Here is a tiny trained network, its code and every weight. The questions are about switching its units off for an input and a class, where a switched-off unit gives its printed mean instead of its output.

import numpy as np


def w(rows, s, z=0):
    codes = np.array(rows[::2]) - 128.0
    scale = np.full(codes.shape[1], s)
    scale[-1] = z or s
    return codes * scale


def norm(h):
    return h / np.sqrt((h * h).mean(-1, keepdims=True) + 1e-5)


def f(y):
    return y / 2 * (1 + np.tanh(0.7978845608 * (y + 0.044715 * y**3)))


def log_softmax(a):
    a = a - a.max(-1, keepdims=True)
    return a - np.log(np.exp(a).sum(-1, keepdims=True))


def net(x, mask):
    res = np.array(x, float).reshape(1, 5) / 4 @ E
    u = 0
    for l in range(2):
        y = f(norm(res) @ A[l][:, :-1].T + A[l][:, -1])
        res = res + np.where(mask[u : u + 15], y, B[l][:, -1]) @ B[l][:, :-1]
        u += 15
    return log_softmax(norm(res)[-1] @ U[:, :-1].T + U[:, -1])


A, B = {}, {}
E = w([
[127,160,255,26],'x0',
[132,16,105,107],'x1',
[97,136,163,162],'x2',
[39,108,112,107],'x3',
[166,142,9,73],'x4',
],0.0037)
A[0] = w([
[137,119,76,90,216],'0.n1',
[115,140,65,96,149],'0.n2',
[124,219,152,40,209],'0.n3',
[44,69,109,57,193],'0.n4',
[120,130,169,94,35],'0.n5',
[175,250,171,130,24],'0.n6',
[149,108,89,188,43],'0.n7',
[64,95,101,81,113],'0.n8',
[62,219,164,71,12],'0.n9',
[117,146,195,140,172],'0.n10',
[129,255,98,154,221],'0.n11',
[111,54,175,85,58],'0.n12',
[134,55,69,189,103],'0.n13',
[123,117,184,147,201],'0.n14',
[143,205,132,137,250],'0.n15',
],0.0089,0.0013)
B[0] = w([
[185,194,125,166,198],'0.n1',
[176,228,128,16,186],'0.n2',
[112,173,196,166,249],'0.n3',
[215,127,154,174,230],'0.n4',
[79,123,115,83,145],'0.n5',
[127,89,116,171,224],'0.n6',
[97,137,149,147,181],'0.n7',
[210,72,167,136,176],'0.n8',
[106,130,254,164,208],'0.n9',
[164,182,86,113,195],'0.n10',
[205,60,196,108,234],'0.n11',
[125,78,102,97,186],'0.n12',
[106,141,77,78,254],'0.n13',
[93,114,54,136,183],'0.n14',
[116,144,187,210,191],'0.n15',
],0.0048,0.0033)
A[1] = w([
[110,163,195,85,179],'1.n1',
[81,110,185,137,193],'1.n2',
[152,122,167,247,184],'1.n3',
[170,145,87,68,201],'1.n4',
[105,78,139,101,131],'1.n5',
[128,166,142,183,87],'1.n6',
[125,60,158,76,46],'1.n7',
[166,90,127,151,112],'1.n8',
[76,183,148,144,154],'1.n9',
[115,110,85,181,239],'1.n10',
[149,59,110,102,117],'1.n11',
[71,71,123,119,192],'1.n12',
[130,163,204,113,254],'1.n13',
[127,138,146,113,94],'1.n14',
[113,131,77,131,202],'1.n15',
],0.013,0.002)
B[1] = w([
[155,3,70,161,200],'1.n1',
[93,112,104,105,196],'1.n2',
[96,212,151,100,253],'1.n3',
[142,141,62,183,207],'1.n4',
[176,140,148,64,142],'1.n5',
[139,121,205,95,163],'1.n6',
[202,113,151,12,156],'1.n7',
[105,187,204,176,163],'1.n8',
[130,29,166,96,155],'1.n9',
[66,150,116,56,188],'1.n10',
[163,168,186,28,175],'1.n11',
[105,145,155,94,157],'1.n12',
[142,99,25,193,234],'1.n13',
[186,58,84,93,129],'1.n14',
[75,117,133,145,164],'1.n15',
],0.0056,0.0067)
U = w([
[153,21,86,102,40],'0',
[184,101,185,24,171],'1',
[112,52,202,190,190],'2',
[15,163,125,66,118],'3',
[226,114,85,158,121],'4',
[143,168,9,117,227],'5',
[158,153,161,183,4],'6',
[124,208,187,161,109],'7',
],0.014,0.0029)

Each question gives the input, the list of numbers given to net, and the class t.
The units are the neurons (one row each of A and B). Each row of codes is followed by its name. A weight is (code - 128) times the scale printed after its matrix; where a second scale follows, it is the last column's (A, B and U).
mask holds one flag per neuron, layer by layer. A switched-off neuron (its flag False) gives its mean, the last column of its row in B, instead of its output. The means were averaged over made-up inputs and are rounded, as every weight is.
A unit's drop is (log p(t) with every unit on - log p(t) with that unit switched off) / (log p(t) with every unit on - log p(t) with every unit switched off).
The circuit of an input: a set's keep is (log p(t) with only the set's units on - log p(t) with every unit switched off) / (log p(t) with every unit on - log p(t) with every unit switched off). Starting from the 12 units with the biggest drops (on a tie, the unit counted first), units are removed one at a time, each time the one whose removal leaves the highest keep (on an exact tie, the one counted first), for as long as the keep stays at least 0.8.
circuit, biggest first: the units of the circuit, biggest drop first
most important unit: the unit with the biggest drop
k most important neurons: the k neurons with the biggest drops, biggest first
k most important neurons of layer l: the k neurons of layer l with the biggest drops, biggest first
drop when u is switched off: that unit's drop, to one decimal
input [0,5,8,3,-8], class 3: most important unit	0.n11
input [8,6,5,-5,-4], class 0: circuit, biggest first	(1.n1; 1.n13)
input [-4,4,-1,7,-7], class 3: circuit, biggest first	(1.n10; 1.n1)
input [5,0,1,-2,6], class 4: circuit, biggest first	(1.n13; 1.n10)
input [-2,-6,1,1,3], class 7: 3 most important neurons of layer 0	(0.n15; 0.n6; 0.n13)
input [-5,-8,6,7,8], class 4: circuit, biggest first	(0.n2; 0.n11; 1.n3; 1.n10)
input [-8,-6,8,6,5], class 3: circuit, biggest first	(1.n13; 1.n10)
input [8,-2,-8,-5,-4], class 0: circuit, biggest first	(1.n1; 1.n13)
input [4,-2,-2,8,-6], class 2: circuit, biggest first	(0.n2; 1.n10)
input [-1,5,-1,6,1], class 1: 3 most important neurons	(1.n11; 0.n8; 1.n13)
input [-1,3,8,5,7], class 4: 3 most important neurons	(0.n4; 0.n8; 1.n3)
input [6,8,8,5,-6], class 1: 2 most important neurons	(1.n7; 0.n12)
input [4,-3,-5,3,-6], class 2: 2 most important neurons	(0.n9; 0.n3)
input [5,3,4,4,1], class 0: circuit, biggest first	(1.n1)
input [-1,2,-7,-4,-2], class 5: 2 most important neurons of layer 1	(1.n4; 1.n3)
input [-5,-6,3,-1,0], class 7: 2 most important neurons	(0.n11; 1.n3)
input [5,-1,-8,-6,2], class 0: 2 most important neurons of layer 0	(0.n4; 0.n8)
input [0,-4,-5,-6,-1], class 7: 2 most important neurons	(1.n3; 0.n6)
input [6,1,-8,-8,1], class 0: 2 most important neurons of layer 1	(1.n1; 1.n3)
input [6,-3,-8,-5,5], class 4: most important unit	1.n13
input [-7,-2,2,-7,-5], class 3: 2 most important neurons of layer 1	(1.n10; 1.n3)
input [-1,1,6,2,8], class 4: 3 most important neurons of layer 1	(1.n3; 1.n10; 1.n2)
input [-1,0,5,-5,4], class 6: 3 most important neurons of layer 0	(0.n11; 0.n14; 0.n2)
input [6,0,-6,8,-1], class 0: 2 most important neurons	(1.n13; 1.n1)
input [3,-1,5,6,-3], class 2: drop when 0.n13 is switched off	0.3
input [2,3,-3,7,4], class 4: drop when 0.n4 is switched off	0.2
